Each row is followed by its group, which names the range that a hidden value of the row falls in. A new part has a new value, new ranges and new names.
-519 -178 -579 -144  144 -407  205    7 -149   54  -67 -149   68 -191  272 -130 -246  406 -414   81  196  -78  -84   25 -100  447  229 -311   54   91   71  233  124 -191   10 -318   23 -177  -26  -10  252  383 -192 -> K
-574 -353 -280  132  281 -119 -251  131 -122   22  -64  -66 -109 -397   59  171   45  259 -472  180  380  285 -150  -58  166  -79   90  -94  369  440  350   79  230  484   15 -251  107   70 -103 -171  263  -40 -144 -> G
 326  -83  179 -534 -146  163 -387 -108 -155   -2  141 -278 -143  103 -480   -8  188    4  234 -149   33 -206   62  226  139 -317 -224  200 -267  234   85  -68   41  245  -30  275  217  403 -161  138  -59 -288  -63 -> U
-130    5 -219  488 -296  332 -358  -17 -278  143 -312 -209  -71   41 -187  235 -187   -4 -218   31  649  314 -299   65  360 -163 -103   74  235   37 -168 -392 -165  288  392  120  248  179  410 -115  143 -314  259 -> F
 511 -184   60 -272  -21  199 -258  322   -9 -452  135  -55 -270  -74 -389  -66  488 -179  -24  -63   33 -174  -29  260  156 -445 -277    8 -423   28 -161  -83 -159  -37  105  244 -340   78  -99  162  144 -182  425 -> N
  68  216   93  -83  204  141 -374  394 -221  -35  234 -369 -484  151 -460  -40  194  -32   81 -180 -146  256 -258  121   85 -901   34 -173  -26  392  245 -402  203  304  -67  263   16  116  -50  107  281 -341   21 -> S
 260  124  162 -311    1    0 -132  106 -231 -152  119 -213 -269   -2 -437  -38   84   15  331 -291 -273   -9  -69  136   58 -679 -150   41 -129  -73   97 -341   72  -32 -334  605  204  310 -245  432  120 -340  202 -> F
-529 -316 -460  -84  186 -310  -60  -55  -35   71  -51  -98   72 -279  244   54 -158  374 -457   69  299   15  -86   36  -10  281  168 -211  179  292  161  230  164  156  -35 -430  142  -18  -37 -215  192  191 -130 -> U
 620  148  -68 -384 -128  -49    7  139   43 -248  103 -132 -195   41 -210  -41  182  -61  117 -437 -285 -381   39  209 -123 -487  -74 -191 -429  -50 -257 -237 -203 -349 -175  180 -170  124  -25  -30  160 -146  429 -> D
-381 -114  -36 -292  279  -80  -97   99 -244  127   69 -281 -205 -116 -255   -8  112  383  -72  156    8  153   31 -208   12 -155  -48  -60  154  318  523  -23  409  294  -96  182  398  203 -236  127   46  115 -428 -> B
 248  -45 -121 -110  233  223 -104  246    4 -109  -32 -528 -129  367 -425  -74  130   64 -522    2  215  -92 -168 -357   11 -255  183 -170 -194  172   77  -74 -236 -246  358 -182  369   52  281  -44 -177  529  -74 -> V
-363 -247 -647   15  288 -279  349  156 -152  129  -25 -162  -42 -225  157  -21 -185  356 -585  107   15   43  -56 -198  -94  219  243 -227  139  163  174  158  117  -82  101 -147  -19 -158    8   65  201  380 -198 -> B
  35 -153 -810   17 -271 -221  365 -139 -157  228 -205  100  109 -221  261   51 -300  200 -334  -14  124 -264   47  194  -58  589  -15 -147  -55  -53 -355  186 -113 -144  215 -104 -230 -149  167 -114  167   62   84 -> K
-442   12 -189  193  198  -64 -256  294  -37   86   74 -105 -381 -187  -15  190   93  284 -148   30   43  477 -156  -44   54 -508  -40 -354  354  426  342 -264  375  585 -142  -24   99   16    7 -253  354 -301   59 -> B
 143 -141  373 -188  -42  186 -259 -312  269  511  -14  417  356  248   -8   88  -78  -60  518 -202   74 -509  -38  252 -433  609 -306   12 -106 -289   96  594  206 -149 -154  134  293   40  295 -327 -327  -14 -161 -> C
-364 -101 -513  -53  290   -2 -314  204    1  229  193 -176 -167  132   64   39   74  327 -466  184  223  167 -111  178 -163  162  -53 -384  -44  648   58  115  407  430  286 -599  157 -197  248 -539   91  251 -178 -> D
 -80  203  -35  219   38 -137  100  269  -60 -336 -207 -223 -128  -46   -3   15  -63  102 -298 -353  168   51 -110 -272  -50 -666  140 -278  112 -155  -75 -534 -366 -527 -191  -23  233  149  247  -95  338  172  497 -> D
 153 -165  344 -206 -167 -121  268 -245   58  151  122  289  302  177   74 -180 -297 -189  369 -480 -270 -569  144  233 -321 -132  -80   85  -54 -293   -4  362 -294 -483 -366  320   10  220  295  167  -75  -20  223 -> F
-505 -328 -628  174  -46 -261   49  -37  -53   98 -144   18   26 -393  356  129 -198  304 -470  128  344  101 -101  104  128  290  130 -257  274  231   18  163   67  273  116 -314 -192 -105   84 -260  326  -46   67 -> B
  53 -199  239   20 -465  217  -81 -417 -128  597   58  246  382  225  119   -7 -402 -332  365 -383  209 -506   64  514 -126  203  -92  355  -22   -2 -112  349 -248  -47  155  209 -255  250  561 -161   51 -375  -14 -> C
-225 -131 -853  183   61 -324  215   80    7   64  -48   32   -4 -183  372   46 -317  270 -494  -56   42   35 -198  222 -113  264  143 -429   54   53 -276   90   37  -67   45 -337 -167 -312  194 -185  282  110  309 -> C
-278  -52 -215  -48  357   -2 -412  313  -21   41  263 -405 -366  169 -229  -48   51  169 -296   34   38  352 -349   91   91 -493  197 -361  100  589  320  -35  292  525   36 -256  110  -86   31  -67  189  -81 -114 -> V
 311  -37  132 -441   22  -41 -259   73 -120 -360  263 -266 -220   20 -412  -80   43  -10  288 -368 -237   -3 -137  324  103 -659 -164  142 -309 -171  -53 -294    1  -88 -416  528  192  295 -331  646  155 -379  437 -> F
  90   48  386  -94  180  280 -179  136  221  379 -111  -75   28  252 -226  -38  185  -12  325  -12   87 -341 -314 -221 -222  321  209 -368  -75 -232  491  383  221 -293  157  242 -105 -199  210 -285 -109  174 -469 -> N
 101 -410  357 -207   58  251 -392 -255  341  333  -12   28  315   52  -62  198   -9  -49  188 -193  302 -392 -172   10 -123  451   65  177  -97 -207  304  493   55  -77    4   89   85  138  117 -189 -144  -72 -201 -> L
 550  -26 -416 -163  -70   -2   66  198  137 -178 -119  223  -82  -23  -51  -27  332  -32 -237    1    8 -467   35  205 -185  223 -225 -426 -386   25 -409  227 -150 -262  209 -249 -261 -232  171 -434  -61  233  283 -> V
 219  260  124 -502 -235   20 -175   -5 -302   36  175 -501 -257  227 -409 -183  -27   32  404 -331 -153 -154  -55  245   94 -519   41  -11 -285   98   74 -339   16  -54 -100  454   -5  278 -112  309  234 -349  -55 -> V
 119  -75  -85   35  134  194 -222    9   39  114 -160 -437   45   51 -188  273 -104  123 -366 -275  364  -35 -202 -340   -9 -101  232  114  -32  -50   94 -263 -163 -236  127  -45  423  244  180 -136   53  140    6 -> U
 441  -82  127 -453 -224  115 -162   11  -36 -232   32  111 -105 -156 -256   70  409   59  275 -126    2 -320  296  229  -49 -125 -603  127 -411 -115 -197 -156    9  -91 -104  359   56  308 -129  -31   16 -171  355 -> N
 -52 -109   44  133 -297  -36  218  -83 -291  -96 -208  271   91  -95  -46   -3 -119   15  -80 -124  239 -108  329  -14  -32 -234 -511  251  163 -150 -215 -154 -379 -198 -129  229  403  389  292  126   29   49  390 -> K
 171 -213 -749  -26    8 -289  334   54   62  -48  -42  -24   49 -172  243    3 -233  114 -532 -203  -35 -271  -88  124 -115  217  227 -257 -154  -37 -322  173 -251 -336   63 -274 -301 -210  123  -48  221  180  297 -> U
 248  229 -116  229  144  178  109  375   19   11 -220 -394 -304  210 -353   79  127   63 -381  -80    8   54 -194 -593    0 -574  270 -446  134  108  212 -318 -218 -182  216   52  217   10  336 -245  -21  270   -5 -> K
-391 -217 -536 -106  137 -437  390  149   67 -124  -36 -310   -6 -335  411  -81  -86  356 -573  -71   15 -203  -40 -185  -28  -19  581 -558   54  211  180   81  -99 -320   75 -371 -463 -150   61 -312  415  368   45 -> N
 258 -254  487 -244   85   35  187    0  257  126  166  250  189  175  -47 -154   44 -220  259 -336 -272 -592  105  -26 -362 -112    9  -26 -121 -203  265  517 -198 -452 -217  259 -180   79  246   19 -113  144    0 -> L
-576 -295 -210   12  390  -92 -300  109 -280   70  -85 -111  -73 -199 -158  -40   10  240 -383  313  395  220 -263   12  157  100   66  -82  307  386  391  260  315  402   63 -196  307    3 -147   54   58  162 -397 -> D
 171  -24  215  107  193  385 -177  223   80  447   26 -424  -25  327 -256   -3  -63 -289  -21 -242  137 -228 -524 -220  -31  -66  708 -120  -54    1  471  213  -96 -262  408  212 -475 -163  317  -47  182  -33 -501 -> B
 154   91  224 -540  -68   69 -344   48 -265 -133  225 -467 -192  167 -407 -178  123  -13  261 -276    7 -176  -61  286   95 -514    0   94 -359  170   78 -268   17  -76  -58  295   28  314 -149  259  209 -209  -14 -> S
 210  -48 -310 -199 -261  107  156   68 -555   -6 -169  125   56 -158 -142 -123   98  -40  -36   70  354 -379  188  301  -69  559 -431  347 -443 -254 -428  -14 -117 -496  375  343 -211   24    3  291  218  156  -62 -> G
 193 -239 -579  -12   70 -259  182  121   55 -322 -116  281   82 -309  208   14   -5   69 -409 -117   77 -272  -58  270 -162  273 -144 -194 -229 -246 -477  161 -184 -440  -75 -201 -152 -194   14  -26  157  215  544 -> C
 304  109  170 -504 -214   91 -184   93 -215 -175  119 -282 -230  101 -392 -158  258  -24  309 -166  -20 -251   61  212   74 -354 -170    8 -387   39  -10 -207  -35 -125   -1  388  -92  227 -136  212  171 -196   31 -> G
-119 -144  215  154   52    7  -82  242  -86 -516 -381  125  -72 -147 -255  -97  330   -6 -294  202  481  -39  -39 -276  176 -311 -213 -206  214  -87   86   28 -337 -197  -18  -41  333  136   97  -25  -55  329  230 -> K
-294 -425 -562  -45  273 -441  192   -4  101 -148 -222  194  110 -441  224   31  -80  352 -532  159  150 -110  -97  -85  -53  455   77 -330  202  -41   71  474   54  -69 -194 -347  157 -168 -178  -43    9  361   33 -> K
  34 -390  254  129  222  105 -463 -240  277  163 -272   -9  250 -187 -177  312 -227  -70   54 -254  325  -80 -580 -103  154  116  335  120  303 -389  385  342  -20   23 -290  212  322  163 -119  120 -108 -310  -14 -> C
 611  -53 -150 -501 -182  -55   83  -60    7 -174   15  -12   30  -59 -128    0  151    3   15 -341 -110 -579  218  199 -176  -11 -208   40 -502 -116 -343  -26 -237 -448  -74   93  -40  203  -42  -51   12   57  298 -> V
  32 -105   92  -15 -135  211    7  131 -161 -189 -242   23   10   43 -182  -26  369   27 -351  176  484 -266  312 -244  -15  -96 -353  -31  -65  202  -69  -50 -319 -201  380 -157  272  259  392 -406 -130  487   50 -> G
-344 -125   -9 -390  124   53 -415   51 -165   93  270 -398 -170   48 -163   28  136  298  -71   12  214  127   58  102    5 -179 -117   58 -118  496  279 -147  346  361   55  -80  284  255  -66  -87  187  -23 -239 -> G
  52    6 -648  107  119 -341  538  349 -131 -183 -150    9 -110 -232  158 -157 -127   89 -431 -104 -110 -169 -172  -54 -141   94  274 -411  -78 -261 -192   48 -211 -626   15   23 -440 -372   20  213  391  293  191 -> G
 300  189  171 -604 -112   78 -228  -14 -259   13   98 -199 -197  216 -511 -171  204  108  449  -88 -115 -243   80  234  -61 -144 -375    7 -356   16   30 -103  208  -33 -118  418  327  239 -179  219  -92  -86 -145 -> D
 137   47  343 -690   87  -60  -54  141 -111 -235  234 -585 -286   71 -444 -203  273  156  238 -225 -294 -207   65 -166   62 -725  168 -113 -252  147  454 -237   51 -166 -221  440   55  354 -310  310  128   -4 -147 -> L
 137   50  297  122  126  232 -287    2  270  460 -233   -9   88  108 -127  216   -7 -100  205 -247  177 -279 -403 -216 -172  164  351 -265  145 -157  420  274   75 -145    3   95   -3  -59  221 -445  -22 -111 -345 -> U
-127  -53  230 -165 -420 -104  245  -26  -97 -327 -110  -91   46   24   58 -251   96   57  -11 -112  202 -368  331  -50   75 -434 -120 -208  -37   10  -53 -132 -492 -396   48   43  -91  313  377 -189  134  214  383 -> N
 -39 -142 -569    4   80 -357  490  194  125 -129 -254  177  -43 -402  280   -8  131  308 -408  109  -95 -290   56 -185 -143  245  105 -652   59  -44   -7  238  -28 -305   18 -191 -325 -272   48 -393  122  386  157 -> N
 293   85 -433 -123 -160 -108  334   57 -322    2 -268  210   41 -141  -50 -125    1   45  -40  -15   43 -437   63  195 -181  451 -243 -105 -273 -313 -388   85 -103 -556  130  214 -130 -125   41   72   68  236   64 -> S
-458 -264 -322  -17  154 -152 -171   48  105   97   15 -117  -86 -315  230  249   92  370 -424   47  221  113   33  -96    1  -90  102 -298  238  546  290   12  237  437   16 -419   57  101   50 -595  228   13  -46 -> B

New part:
  70  -32 -101  103  -31  196   52  -55 -341  -58  104  354  118 -206  184   12 -244   71  -88   41 -454  -80 -212 -416  356  346  -27   22  105  171 -334  149  107    6  255   17 -439  -61 -252 -438 -226  118 -334 -> Q133
 169  297   -7  -98 -163  -40 -119   42  158  -23   44  -41  -71  -54  -32  -92   36 -110  -10 -123  305  -38   85  401 -125  -47   68  -25  128  -52  180  -12   43  183 -179 -135  226 -166  213   86    7  -43  170 -> Q397
 -15   32   93  -78   -1 -230   38  283  182 -169 -152 -248 -185  160 -199 -129  -99   20  140  141   36   61  237  593 -168 -465   17   62 -249 -314  359  115  339  502 -539  133  205  -95  204  172  194 -235  482 -> Q624
   7   58  157   92  128 -111  -30 -104  131  131  340 -297 -119  128  548  202  161 -399  202   42  240  313  134  -84 -329  -29  448 -380  173  241  339 -276 -301 -179 -131  121  583 -449 -250  448  -81  -39  367 -> Q636
  65   21  -95  238  169  154  269 -206 -327 -196  131  -62  115 -213  -76 -205 -374  116  332 -102   55   85  189 -122  -34  310  -55  -91  -17  437 -263   31   65  -30  201   80   19  137 -276 -288   15   31   -3 -> Q636
-192 -277  -24  -34   57  -21   42 -119  202 -179    9 -175  158   13 -107  160  -46  -96 -105  203 -124 -110 -336  122  -18 -159  158 -126 -281   41  144   -3   31  494  -76   75   66 -162   83   20   78  178  -57 -> Q624
 281  163   19  186  -73 -213 -439 -226  493  -31  107  -16  189 -263   88    2  -10    4   84 -215  289  245   19  223   64   53  -45 -233  -63   41  105 -174  -39  292   89  208  486 -123  209   54  221  -56  481 -> Q624
  -2  -41  -57  189   97  117  258  -22 -307 -119   88  -47  -43  -56  127   12 -251   62  108   41 -278   13   75 -255   58   92   30  -34    2  196 -169  138  136  -15   37   86 -148    8 -375 -295 -145  -70  -11 -> Q636
-265  -88  -55 -167    7  296  387  -57 -394   37 -115  178   12  245   58  173  -29  149 -333  157 -281 -235 -118 -243  201  114  120  170   80  -28 -157  181  265 -120   85 -280 -614   29 -135 -364 -271   47 -363 -> Q636
-125    2  161  -90  -24   85  213  328 -185  100  146 -193 -547   66  582 -227 -147 -454  245  -39  -56  201  370  -44 -552 -217  366 -150  671  -84  344 -196 -276 -317 -438 -223  321 -505 -228  246 -223  -21  182 -> Q189
-229  -88   -7  180   75  -86  108  118  203 -109 -152  -78  -57  223   22  132  -78   95 -117  187 -165   92  168  238 -139 -436    9   14 -134 -371  243  110  215  129 -153   33   92 -106  108  -46   67 -244  466 -> Q553
 -36   46   41  -56 -153   17   44   -3   56   55  100 -114  -49   -6  149   26   19 -193  -94  -21   56  -65   12   61 -292 -147  171 -205  294  -37  176 -119 -209  -72  -82 -139  260 -377   -6  172 -107   62   31 -> Q636
 162  334   -5 -131 -212   33 -111 -164   87  140   29  108   69   16   41   61  162   45 -192 -205  393  -61   85  179    0   93   47  -33  226  -48   54  -57   45 -123  105 -214   64 -133  217    8  -65  -45  113 -> Q189
-132    1  191 -379   -1   71  185   95 -407  338  184   56 -246  250  439   41  123 -307   82  156   53   35  191 -195 -265    0  482  -85  412   54  246 -126 -188 -429 -143  -99  -87 -574 -156  439 -226  135 -195 -> Q133
 211  289   46 -187 -210    4   59  205 -112 -241  -24  149   25  144 -113 -163  -28   71 -108  -40  122 -111  -87  371  189   63  -67   85   22 -193   45   90  503  333 -259 -195 -144   17  267 -134 -150 -115  216 -> Q219
-144 -141   89  -36  102 -169   30  103  212 -184 -151 -119  -19  111 -172 -211 -198   74  211   77  166  195  255  497 -221 -356   -1  -11 -182 -286  324  -59  243  353 -255  105  241 -100  374  154  306  -82  534 -> Q636
 200  301   -2   31 -230  -44  -63  -40  195  -38  116 -158    3   -8   58  138  140 -141 -162 -105  217  -82  -54  240 -110  -91   63 -153  117  -21  143  -21    6  115 -153 -117  321 -204   31   62 -124 -129  222 -> Q397
 113  204  -69   15  107  232  321  -79 -483 -159   96   84   10   13   -9 -144 -204  114  171  -70  100  -10  116  -67  178  426   23  102   17  348 -254  135  335  -29   60 -114 -298  217 -212 -361 -170  -37  -88 -> Q189
 170  287  174 -125 -109   23  -63 -331  -72  427  338  -46    2  183  646  406  424 -229 -134 -140  372  140   53 -385  -27  274  423 -316  406  277  101 -278 -247 -558  143  -78  225 -411 -288  309 -303  -42   91 -> Q624
 -95    4   53   92 -102  -98   41  -55  324  -54 -159 -214   68   75 -114   87  -12   49 -157   42   34   43   89  344 -166 -325  -65 -107  -59 -239  196  -45   70  210 -233  -33  325 -104  110   38  128 -188  368 -> Q553
-147 -203   85 -174  -63  -27  -64  -96  313  -43 -268  -90  -16 -174 -195 -336 -259   42  135 -167  248  155  214  439 -228 -224  -79   10  103 -246  214 -218   21  314 -206 -102  245  -88  449   10  381   93  260 -> Q397
 332  123  -70   41   22   99  105 -230 -432 -105  201  -21  143 -394 -158 -226 -322  123  356 -162   24  -59   41 -193  207  486  -65  -67  -81  609 -394   94   88  161  164  217 -133  117 -360 -263   -2  125 -298 -> Q636
-232  103 -249   45  -11  276  359   -9 -285 -120   -3  203  155  218 -173  252   14  110 -448  256 -216 -434 -219   -3   41   18   71  124  -46  -13 -128  342  171  -82  260 -309 -469  -29  -21 -313 -310   54 -389 -> Q70
 130   18 -117 -126   67  166  126 -392 -451   24  154  130  327 -279 -305  -56 -177  145  168    7   95 -208 -105 -186  223  509   35   -2 -196  612 -374  117   14   83  381  153 -347   28 -183 -147   42  315 -613 -> Q133
 102   50  179 -473 -195  -16  -83 -171 -158  397   95  -25  -53  -86  130  -42  118 -127   59 -111  256  -61  116  -81 -111   94  276 -126  313  157  102 -195 -238 -148  -52   -5   21 -432  -15  367    9  221 -294 -> Q553
-226 -294   -4   56  190   98  166 -282 -124  153  -71  -86   -7  -68  126  122 -184  135   85   45 -197  107  173 -330   24    9  111   -9  -50  168  -97   12  -37  -97  149  154 -166  -31 -282 -185  103   38 -100 -> Q636
-419 -404  102   24   70  167  425   91  -86 -226 -156  -97  -49  256  202   36 -221  -56 -155  217 -428   74 -139 -105  -59 -197   86  -52   93 -234   99  -75  209  140 -283 -203 -105  -84  -98 -237 -137  -21  146 -> Q636
-189  -27  -99 -139    5  142  356   41 -349   54  -70  -19 -115  254  -66  272   33  142 -249  212 -247 -334   17 -112   36 -200  156  184 -100  -76  -22  348  263  -58    4  -76 -513  -73 -169 -183 -218  -68 -259 -> Q219
-258 -267   60 -209  180   61  248  -28 -238   14  -53    0  -43  270   86  148  -37   62   -7  242 -161  -14  -23 -124  109  -73  249   91 -188  -18   88   93  282  117  -66   66 -380  -92  -46  -37  -31   54  -64 -> Q624
-300 -353  -22   73  126  122  168  -30 -153   74  -95   87  -83  -15  233  117 -236   67  -63  178 -528   44   34 -362   62 -114  100   47   42  -76  -55  100   16  -49   70   76 -319 -151 -237 -259  -38   40 -138 -> Q70
 158   31  -39  130   73  156  181  -46 -421 -164   29  129  -14 -341  -29 -486 -544  196  431 -235  -41  161  333 -126   60  350 -180   24  182  271 -320   17  161  -28  119   52 -126  156 -179 -403   50   24   23 -> Q636
-113 -329    6  136  120   91   13 -192  -93   67  -40   73   15 -285  225  -33 -345   81  134   -1 -420  184   49 -408  160  125    3  -42   48  149 -189  -28  -66   44  131  201 -158  -66 -292 -308   92   99 -123 -> Q70
-270  -78  -94  183   73   82  151  182  158 -351 -124   87   66   68 -131 -151 -266  -55  -93  217 -186   17  -74  422 -149 -166  -49   27  -48 -238  150   64  147  339 -160 -201   85  -51  254 -172   41    4  183 -> Q133
 168  233 -161  248  189   87  344  -64 -395 -279  248 -174   11   -1 -134   -5 -190   55  306   15  169  -53  184   39  -73  152   48  -17 -225  423 -139  254  259   16   95  126  -10  116 -298 -183 -120 -138  114 -> Q397
-249 -128  128   38    9   -9  153  -12  240  -92 -255 -115   20  216   31   16  -82   65 -137   91  -52  197   95  276  -50 -221  -36  -22  -13 -309  193 -114  226  201 -322 -136  163    4  131  -86  111 -191  429 -> Q553
 389  312 -152  300   73   25   11 -101 -225 -150  265 -106  -20 -334    0  -70 -233   32  327 -141   12   17  136  -78  130  318  -29  -54 -124  518 -262  212   95  150   87  248   61  116 -424 -280  -67 -109    4 -> Q189
 118  342   27 -215 -128  -37  -84 -265   44  280   51    0  158   50 -138  130  255    7 -107  -30  483  -96  137  279  -80  112  142  -60   24  152   94  -38  -93 -106   67  -63  132 -207  122  295   64   17  -96 -> Q133
 255  544  -62    6 -167   24  -22 -114   -2  -39  200   97  208   95  -67   49  192  -11 -155 -112  507 -119   13  320  -55  224   54 -131  122  128   31   -7   71 -104  148 -224  203 -107  174   92 -164  -65  147 -> Q553
-115   74   36 -216   48  -19  139  239  -72 -207 -149  137   18  254 -275 -201 -100   42   16  250   70  -36   39  577   24  -82   37  188 -209 -218  203  134  430  416 -325 -109 -166  -21  366   53   85  -24  120 -> Q133
  89   13   28 -187   52   46  253   11 -536   13   78   43  -15  118  -21   88  -66  141   81  170 -206 -147   -1 -217  283  149  129  107 -207  210 -157  256  369   96  -47  189 -498  -24 -305 -113 -159  -26 -239 -> Q553
  40  126   40 -143  -28  -88 -138 -189  151  234  119 -133  -14  -20   79   97  152 -117   50  -57  366   21  166  148 -227  -63  262 -150   79  121  224 -112 -218  -59   34   49  277 -324   77  335   97   72   53 -> Q624
 267  422    8    4 -118  -15 -210 -257  112  100  250  144  274   13  149  210  271 -120 -163  -43  367   19 -162  107  151  379  151 -191   51  261    8 -101  -49  -24  155  -65  204 -186   41  140 -123   12   33 -> Q133
-365 -342    1  -90   15  133  304  -35 -186    2 -182   99   67  161  -39  132 -144  126 -225  243 -366 -125  -59 -137   -4 -221   40   68  -19 -228    5   98  146  -15   34  -69 -367 -171    8 -159  -42   61 -152 -> Q133
 184  185  153 -318 -170  -58 -124 -371  -20  298  111   32  254    6   -7  122  244  -11  -45  -90  470   -3    6   49   48  233  156 -173   70  209   42 -208  -82  -99   99   28  116 -280   99  335   58  113  -84 -> Q133
-108 -187  133  -76  -97  -60 -159 -466  421  311 -111 -269   69 -231   81   24   -7  -24   37 -266  355  214  251   41 -319 -162   69 -258  241    7  175 -393 -399 -105   48   15  509 -271  114  205  336   92  193 -> Q219
-145  -95  -51  180   26   13  127  229   78 -326  -25   -5    1   69   11    6 -201  -92 -112  257 -399  -31 -198  195   -3 -192    9  -25 -118 -177  111  135  199  414 -246  -32   16 -109    3 -171  -87  -55  147 -> Q70
 -95 -198  113  -56 -114 -116   59   50  142  -63 -168 -104  -34  116   13   64  -83  119 -102   27 -129   44   65  109  -45 -423  -42  -37  -38 -402  193  -13  258  203 -212   67   35 -174  156  -24   73 -156  409 -> Q219
